Here is a tiny trained network, its code and every weight. The questions are about switching its units off for an input and a class, where a switched-off unit gives its printed mean instead of its output.

import numpy as np


def w(rows, s, z=0):
    codes = np.array(rows[::2]) - 128.0
    scale = np.full(codes.shape[1], s)
    scale[-1] = z or s
    return codes * scale


def norm(h):
    return h / np.sqrt((h * h).mean(-1, keepdims=True) + 1e-5)


def f(y):
    return y / 2 * (1 + np.tanh(0.7978845608 * (y + 0.044715 * y**3)))


def log_softmax(a):
    a = a - a.max(-1, keepdims=True)
    return a - np.log(np.exp(a).sum(-1, keepdims=True))


def net(x, mask):
    res = np.array(x, float).reshape(1, 6) / 4 @ E
    u = 0
    for l in range(3):
        y = f(norm(res) @ A[l][:, :-1].T + A[l][:, -1])
        res = res + np.where(mask[u : u + 5], y, B[l][:, -1]) @ B[l][:, :-1]
        u += 5
    return log_softmax(norm(res)[-1] @ U[:, :-1].T + U[:, -1])


A, B = {}, {}
E = w([
[70,218,121,198,74,160,174],'x0',
[223,98,142,174,110,156,182],'x1',
[154,133,153,147,51,1,74],'x2',
[125,124,128,134,130,128,126],'x3',
[130,133,127,125,133,124,131],'x4',
[132,129,127,125,127,128,128],'x5',
],0.0089)
A[0] = w([
[163,69,158,44,107,71,90,27],'L0N0',
[25,157,95,44,172,172,148,2],'L0N1',
[85,151,122,131,158,104,117,231],'L0N2',
[82,156,138,124,138,214,199,16],'L0N3',
[152,51,103,37,254,193,123,149],'L0N4',
],0.0068,0.0029)
B[0] = w([
[106,101,79,140,187,99,130,168],'L0N0',
[122,210,116,138,148,130,69,178],'L0N1',
[106,138,146,124,132,110,73,163],'L0N2',
[151,126,92,149,190,110,117,175],'L0N3',
[116,145,192,113,7,99,160,254],'L0N4',
],0.011,0.0075)
A[1] = w([
[121,171,68,164,255,195,136,160],'L1N0',
[164,124,110,179,157,186,217,5],'L1N1',
[164,77,96,122,189,72,90,166],'L1N2',
[22,145,160,72,118,90,65,174],'L1N3',
[136,129,136,140,68,109,93,198],'L1N4',
],0.0095,0.0031)
B[1] = w([
[126,179,68,153,162,152,89,199],'L1N0',
[162,2,106,45,159,63,176,168],'L1N1',
[132,101,106,168,164,173,73,172],'L1N2',
[74,105,64,99,96,121,129,254],'L1N3',
[119,155,168,115,141,171,217,195],'L1N4',
],0.0091,0.0081)
A[2] = w([
[61,104,50,93,188,103,63,94],'L2N0',
[254,53,182,191,189,90,112,21],'L2N1',
[49,162,173,70,85,129,142,2],'L2N2',
[203,126,187,183,63,125,180,135],'L2N3',
[201,73,192,126,100,134,113,149],'L2N4',
],0.0085,0.0039)
B[2] = w([
[228,67,222,163,137,147,136,254],'L2N0',
[9,255,71,107,101,167,85,207],'L2N1',
[101,131,48,86,99,120,164,213],'L2N2',
[187,91,196,139,180,137,109,238],'L2N3',
[115,219,170,195,165,147,107,205],'L2N4',
],0.0098,0.0054)
U = w([
[44,138,105,68,9,88,159,172],'0',
[101,212,96,172,166,154,44,201],'1',
[195,136,241,146,106,138,208,196],'2',
[182,89,42,125,189,157,205,5],'3',
[138,2,125,137,123,73,63,65],'4',
],0.015,0.003)

Each question gives the input, the list of numbers given to net, and the class t.
The units are the neurons (one row each of A and B). Each row of codes is followed by its name. A weight is (code - 128) times the scale printed after its matrix; where a second scale follows, it is the last column's (A, B and U).
mask holds one flag per neuron, layer by layer. A switched-off neuron (its flag False) gives its mean, the last column of its row in B, instead of its output. The means were averaged over made-up inputs and are rounded, as every weight is.
A unit's drop is (log p(t) with every unit on - log p(t) with that unit switched off) / (log p(t) with every unit on - log p(t) with every unit switched off).
The circuit of an input: a set's keep is (log p(t) with only the set's units on - log p(t) with every unit switched off) / (log p(t) with every unit on - log p(t) with every unit switched off). Starting from the 12 units with the biggest drops (on a tie, the unit counted first), units are removed one at a time, each time the one whose removal leaves the highest keep (on an exact tie, the one counted first), for as long as the keep stays at least 0.8.
circuit, biggest first: the units of the circuit, biggest drop first
unit that matters most: the unit with the biggest drop
top k neurons: the k neurons with the biggest drops, biggest first
top k neurons in layer l: the k neurons of layer l with the biggest drops, biggest first
drop of u: that unit's drop, to one decimal
input [3,3,-1,-6,0,-8], class 3: circuit, biggest first : L0N4, L1N1
input [-1,1,5,6,-7,-3], class 1: top 2 neurons in layer 0 : L0N4, L0N1
input [0,-4,-7,-2,5,-8], class 0: top 2 neurons : L0N4, L0N0
input [0,-2,7,-3,-3,-4], class 4: circuit, biggest first : L0N4, L2N0
input [2,6,-1,7,6,-2], class 3: circuit, biggest first : L0N4
input [-4,2,3,-7,5,-5], class 1: top 2 neurons : L2N1, L1N3
input [-5,1,6,-3,2,1], class 1: top 2 neurons : L2N1, L1N3
input [6,2,7,0,3,-4], class 2: top 2 neurons : L2N3, L1N3
input [-3,2,7,8,-2,1], class 1: circuit, biggest first : L2N1, L0N4
input [-3,-8,1,4,0,-7], class 4: top 2 neurons in layer 0 : L0N4, L0N0
input [6,2,-8,-5,-8,3], class 3: top 2 neurons : L1N1, L2N1
input [0,8,4,-7,-6,-3], class 1: circuit, biggest first : L0N4, L2N1
input [8,2,-7,-5,1,8], class 3: top 2 neurons in layer 2 : L2N1, L2N4
input [-6,4,6,4,1,8], class 1: unit that matters most : L2N1
input [2,3,-2,7,0,2], class 3: top 2 neurons : L0N4, L1N1
input [0,-8,1,-6,3,-6], class 4: top 2 neurons : L0N4, L2N0
input [-5,-8,2,-6,1,-2], class 4: top 3 neurons : L2N0, L0N0, L1N2
input [0,3,-6,-5,5,0], class 2: top 2 neurons : L0N4, L1N3
input [7,6,-2,-3,6,2], class 3: top 2 neurons : L0N4, L1N1
input [-1,5,-5,6,3,-5], class 2: unit that matters most : L0N4
input [-4,1,6,-6,8,-3], class 1: top 2 neurons : L2N1, L1N3
input [2,-3,0,-4,-2,-2], class 1: top 2 neurons : L0N4, L0N1
input [5,6,-4,-3,8,7], class 3: top 2 neurons : L1N1, L0N4
input [1,5,-2,7,8,-2], class 3: top 2 neurons : L0N4, L1N1
input [0,1,3,8,-5,4], class 1: top 2 neurons : L0N4, L1N3
input [4,1,8,4,4,6], class 2: top 2 neurons in layer 2 : L2N3, L2N1
input [1,2,3,-8,-4,1], class 2: unit that matters most : L0N3
input [-1,-6,-4,1,4,8], class 0: drop of L0N4 : 1.5
input [-6,-1,-5,7,6,7], class 0: drop of L0N2 : 0.0
input [-8,5,-6,-8,2,1], class 2: drop of L0N4 : 1.3
